Here is a tiny trained network, its code and every weight. The questions are about switching its units off for an input and a class, where a switched-off unit gives its printed mean instead of its output.

import numpy as np


def w(rows, s, z=0):
    codes = np.array(rows[::2]) - 128.0
    scale = np.full(codes.shape[1], s)
    scale[-1] = z or s
    return codes * scale


def norm(h):
    return h / np.sqrt((h * h).mean(-1, keepdims=True) + 1e-5)


def f(y):
    return np.maximum(y, 0)


def log_softmax(a):
    a = a - a.max(-1, keepdims=True)
    return a - np.log(np.exp(a).sum(-1, keepdims=True))


def net(x, mask):
    res = np.array(x, float).reshape(1, 3) / 4 @ E
    u = 0
    for l in range(2):
        y = f(norm(res) @ A[l][:, :-1].T + A[l][:, -1])
        res = res + np.where(mask[u : u + 5], y, B[l][:, -1]) @ B[l][:, :-1]
        u += 5
    return log_softmax(norm(res)[-1] @ U[:, :-1].T + U[:, -1])


A, B = {}, {}
E = w([
[81,96,144,90,169,76,103,141,163,139,177,117],'x0',
[154,79,89,133,52,184,101,172,164,120,171,109],'x1',
[127,139,253,77,53,162,143,110,103,190,133,70],'x2',
],0.0023)
A[0] = w([
[125,78,195,105,47,192,102,135,121,169,140,71,118],'L0N0',
[216,198,68,175,44,212,163,112,110,127,67,163,82],'L0N1',
[157,104,127,124,57,185,140,172,140,139,205,66,90],'L0N2',
[68,58,125,58,155,57,84,155,222,170,251,127,60],'L0N3',
[142,85,67,152,78,154,99,197,175,104,203,100,2],'L0N4',
],0.0031,0.0027)
B[0] = w([
[181,217,79,109,121,78,188,120,148,132,189,113,253],'L0N0',
[39,25,202,156,226,121,72,206,110,48,175,55,226],'L0N1',
[130,123,147,103,156,109,137,33,103,165,15,213,214],'L0N2',
[141,114,164,252,142,234,148,186,24,23,85,63,232],'L0N3',
[163,66,111,80,130,121,64,48,186,124,9,251,185],'L0N4',
],0.0031,0.0038)
A[1] = w([
[70,177,38,181,187,61,145,135,82,123,133,183,10],'L1N0',
[131,124,25,170,138,119,118,170,145,105,169,152,23],'L1N1',
[206,190,106,122,128,108,188,101,114,59,142,121,255],'L1N2',
[155,77,3,154,119,164,93,167,178,103,159,177,90],'L1N3',
[49,165,175,126,203,54,134,98,95,154,86,155,83],'L1N4',
],0.0033,0.0013)
B[1] = w([
[151,150,255,60,8,180,149,111,119,200,152,64,238],'L1N0',
[130,183,210,115,91,127,151,138,94,173,178,65,195],'L1N1',
[72,123,33,144,204,77,96,167,180,104,159,151,252],'L1N2',
[123,217,181,53,112,68,207,72,119,215,145,96,231],'L1N3',
[192,46,32,126,54,178,102,127,179,108,105,179,246],'L1N4',
],0.0034,0.003)
U = w([
[144,255,147,80,118,81,177,111,136,186,206,84,126],'0',
[110,77,182,177,160,168,118,168,66,64,119,76,122],'1',
[172,89,106,84,90,143,121,65,158,155,57,220,116],'2',
[111,114,69,155,152,115,91,165,161,112,150,151,253],'3',
[54,163,107,189,142,122,38,151,123,218,161,206,48],'4',
],0.0076,0.0047)

Each question gives the input, the list of numbers given to net, and the class t.
The units are the neurons (one row each of A and B). Each row of codes is followed by its name. A weight is (code - 128) times the scale printed after its matrix; where a second scale follows, it is the last column's (A, B and U).
mask holds one flag per neuron, layer by layer. A switched-off neuron (its flag False) gives its mean, the last column of its row in B, instead of its output. The means were averaged over made-up inputs and are rounded, as every weight is.
A unit's drop is (log p(t) with every unit on - log p(t) with that unit switched off) / (log p(t) with every unit on - log p(t) with every unit switched off).
The circuit of an input: a set's keep is (log p(t) with only the set's units on - log p(t) with every unit switched off) / (log p(t) with every unit on - log p(t) with every unit switched off). Starting from all 10 units, units are removed one at a time, each time the one whose removal leaves the highest keep (on an exact tie, the one counted first), for as long as the keep stays at least 0.8.
units of the circuit, in order: the units of the circuit, biggest drop first
unit that matters most: the unit with the biggest drop
k most important neurons: the k neurons with the biggest drops, biggest first
top k neurons in layer l: the k neurons of layer l with the biggest drops, biggest first
input [-7,1,4], class 1: units of the circuit, in order -> L0N1
input [5,7,5], class 2: 3 most important neurons -> L0N2; L0N4; L0N1
input [-4,4,-5], class 0: 3 most important neurons -> L1N3; L0N3; L1N1
input [-4,-5,-8], class 0: 2 most important neurons -> L1N0; L0N2
input [0,1,3], class 3: 3 most important neurons -> L0N0; L1N2; L1N0
input [-7,-6,-1], class 1: 3 most important neurons -> L0N1; L0N2; L0N4
input [1,-7,6], class 2: top 2 neurons in layer 1 -> L1N4; L1N3
input [2,0,1], class 3: units of the circuit, in order -> L1N2; L0N1
input [6,5,5], class 1: 2 most important neurons -> L0N3; L1N3
input [-6,-8,-6], class 2: units of the circuit, in order -> L1N4; L1N0
input [1,-7,-8], class 0: 2 most important neurons -> L1N0; L0N2
input [6,5,-5], class 1: 2 most important neurons -> L0N3; L0N0
input [-4,-5,-6], class 0: top 2 neurons in layer 1 -> L1N0; L1N1
input [4,1,-4], class 0: most important neuron -> L1N3
input [4,8,-4], class 2: 2 most important neurons -> L0N4; L1N3
input [3,0,3], class 3: top 4 neurons in layer 1 -> L1N2; L1N0; L1N3; L1N1
input [4,1,-3], class 1: top 2 neurons in layer 0 -> L0N3; L0N0
input [-5,-2,-4], class 1: 2 most important neurons -> L0N1; L0N0
input [-6,1,-6], class 0: top 2 neurons in layer 0 -> L0N3; L0N2
input [-7,-5,-1], class 1: unit that matters most -> L0N1
input [-6,3,-8], class 0: 2 most important neurons -> L1N3; L0N3
input [5,-8,-5], class 2: top 3 neurons in layer 1 -> L1N4; L1N0; L1N3
input [8,6,-2], class 1: 2 most important neurons -> L0N3; L1N4
input [-7,3,-7], class 0: top 2 neurons in layer 1 -> L1N3; L1N1
input [4,-6,-1], class 2: 2 most important neurons -> L1N4; L0N1
input [-6,1,-1], class 1: 2 most important neurons -> L0N1; L1N2
input [6,-4,-7], class 0: units of the circuit, in order -> L1N0
input [-2,-6,4], class 2: top 2 neurons in layer 0 -> L0N3; L0N0
input [-8,-4,6], class 1: top 3 neurons in layer 1 -> L1N3; L1N0; L1N1
input [0,-7,-1], class 2: top 2 neurons in layer 1 -> L1N4; L1N0
